73 210 75 72 429 635 407 225 717 -> j_35
29 -155 109 111 -376 -803 -354 225 -272 -> j_621
29 -155 109 111 -376 -803 -354 -221 588 -> j_406
-234 208 -412 -384 -4 362 64 585 61 -> j_183
29 -155 109 111 -376 -803 -354 -221 -272 -> j_989
-217 621 -108 -120 406 -187 -88 -401 -385 -> j_11
which: 30 -157 109 110 -375 -802 -355 -221 -270 | j_989
which: 73 209 75 73 429 635 407 225 718 | j_35
which: 30 -154 109 110 -376 -803 -355 227 -272 | j_621
which: -217 621 -108 -121 406 -187 -89 -401 -385 | j_11

178 -190 -115 -534 -233 -85 158 -373 104 -491 -101 : j_623
225 -281 -391 -505 -388 -279 277 -415 41 -352 357 : j_147
570 171 -30 104 74 -265 715 182 369 62 302 : j_550
298 20 -179 418 -291 -102 314 54 132 480 13 : j_300
298 20 -179 418 -291 -102 314 54 132 605 -254 : j_720
-90 -164 -561 -60 -256 -423 -87 -88 46 -82 -346 : j_518
298 20 -179 418 -291 -102 314 54 132 -491 13 : j_537
258 33 196 -619 174 13 269 -145 157 -630 153 : j_892
which: 298 21 -179 419 -292 -102 313 55 132 -492 12 | j_537
which: 299 21 -178 418 -290 -102 314 55 131 605 -256 | j_720
which: 570 171 -30 103 75 -264 715 182 370 61 303 | j_550

74 8 -187 -101 2 -132 132 -251 2 -47 111 80 49 224 -23 -133 -216 -125 -60 -155 7 123 6 -25 -8 84 37 172 133 138 -220 -331 -153 -108 216 -164 76 141 -56 : j_434
-58 729 136 -50 -183 -85 -12 135 -299 114 -442 78 394 30 -336 319 -67 427 -167 207 30 245 -179 734 353 -645 106 -129 -321 18 7 404 -120 -160 -46 234 58 -97 115 : j_542
238 926 261 -253 -367 66 96 -177 -472 -174 -406 107 -44 14 -295 151 -62 274 -208 -52 -91 185 -102 852 124 -484 197 111 289 35 -283 -20 -5 256 164 -41 11 5 24 : j_618
which: -58 727 137 -50 -184 -86 -12 135 -299 115 -443 77 396 32 -336 319 -67 426 -168 206 29 245 -178 733 353 -646 107 -129 -319 18 7 404 -120 -159 -47 234 58 -96 116 | j_542
which: 237 925 261 -253 -367 66 95 -177 -472 -176 -407 106 -43 14 -294 152 -62 274 -209 -52 -92 184 -103 851 124 -483 197 113 287 33 -283 -21 -6 256 162 -40 12 5 23 | j_618
which: 74 9 -187 -101 3 -132 133 -251 1 -47 112 80 51 223 -24 -132 -216 -125 -59 -154 8 122 6 -24 -8 85 37 172 131 139 -219 -331 -152 -107 215 -164 76 140 -55 | j_434

557 257 25 474 -105  j_819
727 -298 339 -261 507  j_377
727 -298 339 -261 -47  j_437
which: 726 -299 338 -262 505 | j_377
which: 726 -299 340 -261 -47 | j_437

-164 5 5 385 -25 -> j_33
-149 -301 33 45 49 -> j_144
-892 -298 103 80 44 -> j_477
-301 25 136 165 102 -> j_342
-132 -395 -39 -178 63 -> j_2
-164 5 5 164 -137 -> j_902
-620 -130 -75 66 26 -> j_246
-729 63 27 229 -49 -> j_855
-234 169 -33 141 14 -> j_424
-518 49 72 258 26 -> j_957
-164 5 5 385 -165 -> j_449
which: -132 -395 -39 -178 64 | j_2
which: -165 5 6 385 -26 | j_33
which: -727 62 26 228 -48 | j_855

130 -67 -154 -48 65 -5 -155 -49 -227 -43 -143 158 -42 137 147 -16 -141 -24 = j_414
130 -67 -154 -76 65 -5 -155 -72 -227 -43 -143 158 -42 137 147 -16 -141 -12 = j_384
6 18 11 -48 -53 -74 -67 -49 -80 0 -11 66 -91 137 54 -48 -67 0 = j_922
-56 18 11 -48 -53 -74 -67 -27 -7 0 -11 20 -42 137 54 -48 -30 13 = j_236
-366 189 586 125 -289 -74 370 131 726 172 515 -438 -42 -260 -406 -48 343 75 = j_727
-613 275 750 -134 -585 -559 20 -72 433 172 581 -163 -434 533 -222 -276 120 112 = j_180
192 -96 -154 183 242 412 239 131 140 -22 -143 -163 302 -657 -130 179 157 -37 = j_284
-56 18 175 211 65 342 370 199 506 86 120 -346 204 -657 -360 147 306 13 = j_685
-551 246 586 -249 -585 -698 -198 -162 213 150 515 20 -532 930 -38 -341 -67 112 = j_178
192 -67 -318 -48 124 65 -111 -49 -300 -86 -209 158 7 38 193 17 -141 -37 = j_589
254 -124 -318 10 183 134 -67 -27 -300 -86 -275 158 106 -62 147 82 -104 -61 = j_814
68 -39 -154 -76 6 -74 -155 -72 -227 -43 -143 158 -42 236 147 -16 -104 -12 = j_889
which: 130 -67 -155 -46 66 -5 -157 -49 -227 -43 -143 157 -41 137 147 -20 -138 -25 | j_414
which: 130 -69 -154 -75 65 -5 -154 -72 -227 -43 -143 157 -43 138 147 -16 -142 -12 | j_384
which: 192 -97 -155 183 243 412 240 131 141 -22 -144 -163 301 -657 -130 179 157 -36 | j_284
which: -551 244 586 -249 -585 -699 -199 -162 212 150 516 18 -533 930 -37 -341 -66 112 | j_178
which: 69 -39 -155 -76 5 -73 -156 -73 -228 -43 -143 158 -42 236 147 -16 -105 -12 | j_889

-484 0 -201 219 -252 0 80 185 87 0 -28 -336 32 0 36 414 -608 -191 0 295 155 244 0 251 -592 -594 -2 -61 -21 0 -343 27 195 610 0 -321 214 -665 0 133 -220 502 -3 0 -84 -521 -15 -158 265 46 -28 386 572 -168 183 -222 204 173 144 379  j_960
662 0 412 253 -202 -240 -75 22 69 109 206 -9 393 155 45 -449 0 -394 -337 0 -53 56 86 -461 654 0 170 467 129 0 551 0 0 405 -109 0 0 216 103 -445 183 -11 152 -688 58 302 0 56 -356 -312 0 -437 -571 194 135 304 -54 376 -132 350  j_128
-484 0 -201 219 -252 0 80 185 87 0 -28 -336 32 0 36 414 -608 -191 0 295 155 244 0 251 -592 -594 -2 -61 -21 0 -343 27 195 610 0 -321 214 -665 0 133 -220 502 -3 0 -84 -521 -15 -158 419 46 -28 386 572 -168 183 -222 204 173 144 379  j_365
which: -484 0 -201 220 -251 0 80 185 87 0 -28 -337 33 -1 36 413 -608 -191 0 295 155 244 0 251 -592 -594 -2 -61 -21 0 -343 28 195 609 0 -320 214 -665 0 133 -219 502 -2 0 -84 -521 -15 -158 418 46 -28 386 572 -168 183 -222 204 173 144 379 | j_365
which: 662 0 412 253 -202 -240 -75 21 70 109 207 -10 394 155 45 -448 1 -394 -337 0 -53 56 86 -462 654 1 170 467 129 1 551 0 0 406 -109 0 0 216 103 -445 184 -12 153 -688 58 302 0 56 -356 -312 0 -437 -571 194 136 304 -54 376 -132 349 | j_128
which: -484 0 -202 218 -251 1 81 184 87 -1 -28 -336 32 -2 37 413 -608 -191 3 295 156 244 0 252 -592 -594 -2 -61 -21 0 -343 27 195 608 1 -320 214 -664 0 132 -218 502 -1 -1 -83 -521 -16 -159 265 47 -29 387 572 -169 183 -223 204 173 145 379 | j_960

-151 776 80 -839 -118 270 399 -460 -113 553 -> j_361
-151 -116 80 -839 -118 270 399 -460 -113 553 -> j_511
33 368 -46 -845 -425 -115 251 -379 -230 86 -> j_557
-151 776 80 -839 -118 270 399 -30 257 -219 -> j_689
which: -152 -117 81 -841 -119 270 398 -460 -113 552 | j_511
which: -150 776 80 -839 -119 270 398 -459 -113 554 | j_361

-40 -90 -118 -163  j_532
-17 0 109 -239  j_76
48 16 64 -160  j_994
-17 0 -4 9  j_484
-17 0 4 -239  j_474
-122 55 99 -845  j_459
942 -18 -18 -252  j_972
-180 -9 -45 573  j_681
-725 -10 33 -96  j_353
48 16 -26 131  j_624
-141 -6 -37 -642  j_967
-122 55 99 96  j_26
which: -141 -6 -36 -642 | j_967
which: -16 0 110 -236 | j_76
which: 943 -18 -21 -250 | j_972

313 427 415 434 = j_612
589 427 490 435 = j_646
262 427 415 434 = j_686
220 825 612 467 = j_325
which: 314 426 415 433 | j_612
which: 220 825 611 467 | j_325
which: 262 428 415 435 | j_686

957 286 -35 -590 468 -127  j_214
957 286 192 -590 468 -127  j_843
957 286 192 -590 -477 -27  j_885
which: 961 287 191 -591 -478 -25 | j_885

-15 -21 -110 -52 -19 -28 112 -102 23 36 26 -23 164 31 : j_935
-100 -164 -366 -332 100 -87 -133 10 -33 -50 -18 -147 192 -74 : j_780
144 -5 62 74 -3 29 30 -6 32 17 193 80 286 83 : j_289
58 99 93 109 62 -25 -21 -75 -18 -38 47 97 352 25 : j_282
135 -51 806 669 44 -21 -15 141 3 -10 90 192 -241 172 : j_563
-99 85 -956 -768 19 40 -24 -118 2 -30 -55 -109 269 -167 : j_526
-210 35 -146 -68 -173 65 41 -288 -38 93 -240 -140 -293 -120 : j_285
43 93 -625 -521 61 21 59 -45 59 -44 -16 7 -181 57 : j_208
253 40 253 300 -74 152 114 259 8 82 290 237 26 319 : j_570
43 93 -625 -521 61 21 59 -45 17 -44 -16 7 -181 57 : j_336
which: 143 -5 62 73 -3 28 30 -7 32 17 192 80 287 83 | j_289
which: 253 40 253 299 -73 152 114 259 9 82 289 237 26 319 | j_570
which: 45 94 -625 -522 60 20 59 -46 60 -44 -17 7 -182 57 | j_208
which: 45 91 -625 -519 63 22 58 -47 19 -46 -17 7 -182 56 | j_336

133 106 -320 -264 -262 241 284 -24 = j_110
133 106 -320 -264 -262 241 18 338 = j_894
712 60 -392 120 -963 665 617 -111 = j_528
-526 135 212 -250 646 -475 -664 334 = j_117
-19 182 260 -85 371 -148 -700 293 = j_97
133 -312 -320 -264 -262 241 18 338 = j_921
-124 -151 -517 70 -620 655 629 -328 = j_976
which: -124 -151 -518 72 -619 655 630 -328 | j_976
which: 132 104 -321 -262 -262 240 18 339 | j_894
which: 133 106 -320 -264 -261 241 283 -24 | j_110

31 -19 16 -88 -115 -21 126 -45 284 -1 163 -268 35 -97 1 -183 6 -213 29 -100 -159 -514 -163 -167 31 52 71 -128 233 53 -441 197 -588 -197 -553 17 87 -202 210 -115 34 -> j_470
-224 404 304 -57 -175 -33 -13 -102 -129 415 101 -601 325 79 33 -283 128 296 -139 -117 121 -273 4 -71 -63 85 56 73 -191 -25 133 164 -321 107 614 54 -93 -77 247 -226 24 -> j_523
-218 -170 190 -565 200 45 -58 -56 -92 270 37 218 18 -129 -10 121 -95 -73 101 -128 -139 72 568 -15 -22 176 50 44 36 181 460 -92 -1 -163 -33 -44 -303 -67 -98 -138 17 -> j_544
136 165 -136 -176 -52 12 36 -146 108 -164 58 -121 481 -264 23 -163 -216 -203 37 -159 161 340 -76 -157 4 -132 75 37 -138 -44 -25 -34 266 158 -30 -34 -198 -187 66 -284 -274 -> j_297
-10 220 301 505 185 -1 -264 -40 299 -548 -152 284 49 -90 108 91 -58 130 -220 122 1 129 -65 -174 16 39 -64 26 179 -91 -203 -53 -394 -107 289 -51 274 108 -65 52 259 -> j_488
-48 2 -6 -40 85 -25 -34 22 -8 -463 151 58 291 261 -3 -97 24 -355 126 6 -27 -231 -397 86 -21 51 -81 177 159 109 -4 -194 99 11 55 67 -57 -235 198 2 26 -> j_460
255 -18 101 135 -39 -20 338 109 -113 524 138 278 -229 205 1 -92 202 -91 36 12 58 -102 570 58 56 42 -9 -35 75 205 183 188 418 -49 -287 41 62 156 48 -134 -182 -> j_971
170 -38 162 -445 -42 10 -110 74 -80 -236 8 -74 18 132 -79 261 34 -339 -65 104 -71 -150 -26 -19 40 28 -104 -11 43 62 233 124 963 19 101 2 71 -30 -285 216 -269 -> j_981
250 -127 81 340 92 35 -252 43 36 -71 5 -112 254 -30 3 -228 45 79 81 -39 117 114 493 -22 7 137 195 -63 108 -37 -189 10 5 23 584 23 -199 -243 62 -51 275 -> j_619
which: 251 -127 82 340 92 34 -251 43 37 -72 5 -111 254 -29 3 -228 45 78 81 -39 116 114 493 -23 7 137 195 -63 108 -37 -188 10 5 23 584 23 -199 -243 63 -51 276 | j_619
which: 32 -20 16 -87 -115 -20 125 -44 284 -1 163 -270 35 -97 1 -183 5 -213 30 -100 -160 -514 -165 -166 32 53 71 -129 234 54 -440 196 -589 -198 -552 17 87 -201 209 -115 33 | j_470
which: 254 -19 102 135 -40 -21 338 109 -112 524 140 278 -229 206 -1 -91 202 -91 36 12 59 -102 569 57 57 42 -11 -35 75 204 185 187 417 -48 -287 42 61 155 46 -133 -182 | j_971

-5 -7 2 72 862 628 20  j_490
-11 -8 -2 7 489 984 138  j_492
905 86 0 7 3 -20 -7  j_6
905 86 0 7 3 6 -4  j_265
which: -11 -9 -3 7 489 984 138 | j_492
which: 905 86 1 8 5 5 -4 | j_265
which: -6 -7 2 73 861 628 20 | j_490
which: 905 87 -1 8 3 -20 -8 | j_6

194 -837 -669 -553 -28 -439 -17 : j_673
-341 -938 201 200 -197 743 32 : j_701
840 -446 426 593 -405 -50 -203 : j_654
-341 304 201 200 -197 743 32 : j_247
which: 195 -837 -670 -553 -28 -439 -16 | j_673
which: 840 -445 427 593 -405 -50 -202 | j_654

130 146 260 167 -556 -202 154 -333 = j_243
-373 -353 149 -439 174 117 111 73 = j_368
-121 -144 105 -311 -225 349 -7 301 = j_704
246 -269 -38 -90 501 -105 401 -16 = j_212
-114 61 244 -68 -303 455 225 495 = j_997
-43 -353 149 -439 174 117 111 73 = j_360
-89 -95 -164 -153 395 63 -30 184 = j_283
-23 -228 381 -168 -547 117 119 -91 = j_543
586 -144 105 -311 -225 349 -7 301 = j_744
109 48 176 -61 -623 122 151 -30 = j_38
282 305 -193 -24 56 31 267 62 = j_257
which: 108 48 177 -60 -623 122 150 -30 | j_38
which: 243 -268 -36 -88 504 -105 399 -17 | j_212
which: -113 61 244 -68 -302 454 225 496 | j_997

-44 -72 204 -542 : j_977
37 -40 -270 -504 : j_978
-144 -10 -492 -468 : j_226
-11 -5 -708 -561 : j_60
-108 -66 116 -549 : j_62
18 -22 -529 -477 : j_165
which: 37 -38 -270 -504 | j_978
which: -12 -6 -708 -561 | j_60
which: -46 -73 205 -542 | j_977
which: -144 -9 -490 -470 | j_226

161 -70 668 8 -363 44 -264 -352 -441 -225 -59 434 -404 832 -14 135 -192 -162 408 -281 = j_605
-320 -106 -441 21 -363 116 -127 -92 150 -388 -385 -299 116 -51 138 192 179 -919 -228 470 = j_622
-305 56 -330 286 -363 167 -98 -164 289 -19 -474 -533 50 -88 423 73 -211 -795 -207 453 = j_751
-70 360 409 446 -363 273 5 -459 241 463 -620 -551 166 26 203 -111 -117 -17 -150 194 = j_334
-492 -265 473 210 -363 -520 -385 -91 328 489 281 -211 -301 56 176 -376 199 152 -310 116 = j_333
-127 321 262 481 -363 256 -19 -427 294 426 -616 -606 114 7 9 -122 -196 -183 -154 257 = j_982
-421 -196 528 184 -363 -553 -413 -200 299 454 378 -166 -150 165 129 -370 76 230 -344 79 = j_408
123 454 770 -236 -363 303 57 -165 -179 60 -410 27 403 -253 -206 294 193 604 -271 -94 = j_123
-210 237 25 471 -363 226 -52 -339 341 331 -590 -650 59 -33 -162 -84 -34 -435 -165 344 = j_984
6 -325 330 -412 -363 71 -234 -245 -328 -759 -186 473 36 652 53 253 -143 -403 125 -46 = j_267
-90 -348 45 -446 -363 78 -198 -168 -227 -840 -234 358 147 445 27 288 97 -593 -14 118 = j_422
which: -320 -107 -441 20 -364 115 -127 -93 150 -387 -385 -299 115 -52 138 193 178 -919 -227 470 | j_622
which: -491 -265 473 210 -362 -521 -385 -90 328 489 281 -210 -301 56 176 -376 198 153 -307 118 | j_333

-103 -118 -77 124 36 : j_189
-153 67 45 455 91 : j_815
367 -231 -115 395 162 : j_750
-526 399 -69 485 -153 : j_438
-124 20 -63 48 -370 : j_5
52 29 -332 754 -168 : j_944
667 -93 -144 194 -66 : j_901
which: -103 -118 -77 125 36 | j_189
which: 367 -231 -116 395 162 | j_750
which: 52 30 -332 753 -169 | j_944

